[ -0.1  10.2  -0.9   1.4  12.9   9.7 -24.5  -9.3 -14.3   2.9   9.8  17.3
   1.6   1.1  -5.5  -3.9  -9.8  -1.4   8.8  22.7  -1.7  11.7  -5.3  -3.0
   5.0 -18.7   5.4   2.2  -1.9 -19.0  -4.2  -3.6  57.7  -2.5 -13.7  -5.5
  -3.4 -19.0   6.6]
[49]:Tn
[-19.9   9.0   9.9   1.7  25.9  12.0  -1.0  -3.5  -3.5  11.3   0.8  -2.6
  15.8   0.0  -6.8  -8.0  -6.3   2.4   8.6  27.7  -5.7  12.2  -4.7  21.1
   2.6 -16.5  19.7  10.7  -0.8 -20.7   1.5  19.5 -45.1   0.0   0.6  10.3
  -8.1   7.3   3.2]
[54]:tl
[ -9.2  -2.2   5.5  10.9   6.1  22.2  20.4 -18.1   4.0   0.7   2.3  -6.4
   4.7  -0.4  -6.6  -2.5   1.6   5.0   7.0  -5.2   4.2  22.9  -1.8   2.8
  -5.0   0.3   1.6   7.1   1.7  11.1  13.3  16.8 -73.8  -4.3   0.0  15.9
  -6.8   5.5  15.0]
[46]:Pm
[-13.5   1.4   4.0  -4.9   6.5 -41.4 -12.5   1.6  -7.3  -2.9   3.6  -2.2
   2.1   5.6   1.5   2.0  -4.6   9.7   6.3  16.2  -6.4  28.7  25.4   8.8
   4.6 -11.3  -1.8   9.0  -2.3 -11.0  -9.1   7.6 -17.8   0.6   7.6  -2.6
  -7.1   6.6  -3.1]
[49]:sr
[-29.6   2.3   1.9   2.4   8.7  -6.9  -5.3  -6.8 -24.8  -0.9  -0.6 -15.0
  17.1  -1.5 -10.8  -5.0 -17.2   1.6  20.1   6.3   1.7  28.6 -13.4   7.8
   3.2 -17.5   9.4  11.8  -0.8  -7.8  -2.3  10.7 -67.1  -5.0  10.0  29.3
 -21.6  17.1  -6.3]
[54]:cj
[-13.5   5.5   0.2 -10.4  12.4  -4.8  10.5  -2.8 -41.5   7.3  -1.9  -2.1
   8.2  -4.1  -7.4 -18.8 -15.6  13.3   1.6   1.9   4.7  23.6 -18.6   0.3
   2.2 -16.6   4.7   1.0 -10.5 -15.9   2.1   2.7   8.5 -12.3  -3.7  11.6
 -10.3   6.3 -17.2]
[49]:fh
[-20.1 -47.3  -7.1  -1.0  -5.2 -19.1  20.8 -26.4 -28.1 -11.7   8.6 -27.4
   3.1  -1.4  -1.7  -2.4 -13.5  11.0 -20.9 -12.5   7.6  29.9  -9.4  11.1
   3.8 -10.9   3.2   0.4  -0.6   6.3 -26.7  14.7 -77.6  -0.7  15.6  10.9
 -16.4  21.7 -16.3]
[46]:Pm
[-19.5   1.3  25.0  13.8   7.8  10.6  -0.8 -10.0   3.7 -17.5   8.1 -15.7
  -3.1  -8.2  -0.4   2.7 -16.5   0.5   4.9  17.8   7.6  14.9  -3.8  -1.8
 -17.7  -6.2   9.0   2.8   5.4 -14.0  48.5  13.7 -37.8 -16.0  19.5  11.5
  -3.9   9.7  15.8]
[45]:sn
[-29.7   1.4  -3.3  11.5   5.9 -11.4  17.3 -21.8   4.3 -16.9  16.6 -30.2
   2.2  -9.8   2.4 -16.3 -17.7   6.7   7.3  14.4  12.1  21.1 -12.9  -2.3
   3.5 -20.5  16.9  19.5  -3.1 -16.7  12.7   3.1 -28.2 -16.0  16.1   9.6
 -25.9  32.0 -12.6]
[45]:sn
[-27.0  -9.9   0.8  22.6   0.7 -23.1   7.2 -22.9  14.1  -4.1  13.2 -14.6
   1.1   2.2  -4.5  -5.1   3.8  -7.4 -10.9  10.4   2.3  13.2  -2.5   7.6
  11.4 -10.3   6.2   7.0  -4.3  -9.1 -15.7   6.0  -5.7  -6.7  20.3  -0.6
 -11.7  11.5 -10.6]
[45]:sn
[-30.2  14.4  -6.4   0.9  12.9   4.2   1.3 -17.5 -30.4  -2.4   8.0 -12.4
   7.1   0.0  -0.8  -8.6 -19.9  10.1  12.9  14.6   0.6  26.3  -4.9   8.9
  20.9 -26.8  15.1   1.5  -8.1 -15.8 -16.3   5.8  -4.9  -6.0  -3.6  10.2
  -7.6   3.5  -2.2]
[54]:Th
[ -8.4   8.6   6.0  12.9   2.4  26.7   3.8 -18.7   2.9  -9.8 -27.4  -1.4
   3.7  -3.2  -6.2  -6.1  -0.4   7.6   8.0  -1.4   5.1  15.1  -8.7   5.6
  -3.0  -4.3  -0.5   4.5   2.2   9.2   1.4   6.4 -57.3  -3.8   1.1  14.6
   0.5   5.0  29.5]
[46]:dj
[-16.9   2.7   2.1 -11.3   6.2  -7.1   1.7  -0.3  -7.8  -3.1   7.2 -15.4
   7.3  -0.4  -1.5   0.0  -5.2  -0.8  -6.3  12.8  -1.9 -10.4   2.2  12.0
  -3.5  -7.6  -2.2   0.6   9.8  -3.3 -12.3   8.0 -16.6   2.4  12.4  -1.2
  -2.5   3.0 -14.0]
[54]:Th
[-16.0   0.7   7.6  12.3   4.1  -8.4  -4.0  -5.1   2.2 -16.3   2.0 -24.2
   4.5  -6.6  -4.3   1.4  -3.5  -6.1   3.9   8.8   8.6  10.2   3.3   5.7
  -1.5  -0.1   6.7   8.6   4.7 -14.7   8.3  15.4 -56.2  -3.5  19.8   8.4
  -1.1  19.5  -3.7]
[45]:Bf
[-28.8   6.1  -5.5   6.8   4.4 -14.0  -9.2  -3.7 -12.0  23.2   4.5 -19.1
   4.4   2.9  -2.6 -10.4   0.7  -0.8  -3.2  19.6  -7.9  14.8   3.9  10.8
   2.5 -19.0   0.5   1.1   6.5  -6.2 -34.7 -11.6 -25.0  27.6   8.3  -4.2
  -5.1   7.4  -9.1]
[54]:Th
[-22.0   4.1  -0.9  12.5   0.7   7.1  22.9 -26.1 -11.0 -16.7   4.3 -21.8
   9.1  16.6 -11.2  -7.6 -14.4  -4.2   7.5  -6.7   9.2  12.5  -4.2  -0.5
   0.9  -2.4   8.9  11.7  -3.5   4.5 -14.2  10.9 -69.7  -2.4  -0.3  11.8
 -14.0  19.5   1.9]
[46]:Pm
[-32.9   4.2  -0.8 -12.8   8.8 -15.2  -2.5  -4.1  -4.5   3.7  10.6  -1.4
   7.2   3.3  -3.0  -3.9 -12.7   0.4   6.7  15.2  -4.0  21.8  -5.9   8.7
   1.6 -25.8   4.8   2.1   2.7 -23.1 -28.6   8.1   6.3  -5.6   4.8   5.1
 -12.4   3.0  -7.1]
[54]:Th
[-19.0  -4.2  -2.5   7.4  -1.8   0.3  15.9 -30.2  12.5  -1.7  11.4 -20.6
   3.5  -0.3 -12.8  -4.9  -3.1  -3.0  -0.4   3.8   3.0  22.8  -0.6 -15.9
   3.1 -15.3  15.1   5.4  -6.4  -6.3 -20.7  16.2  -1.2 -10.0   8.3  10.4
 -12.4   8.9   0.6]
[45]:Bf
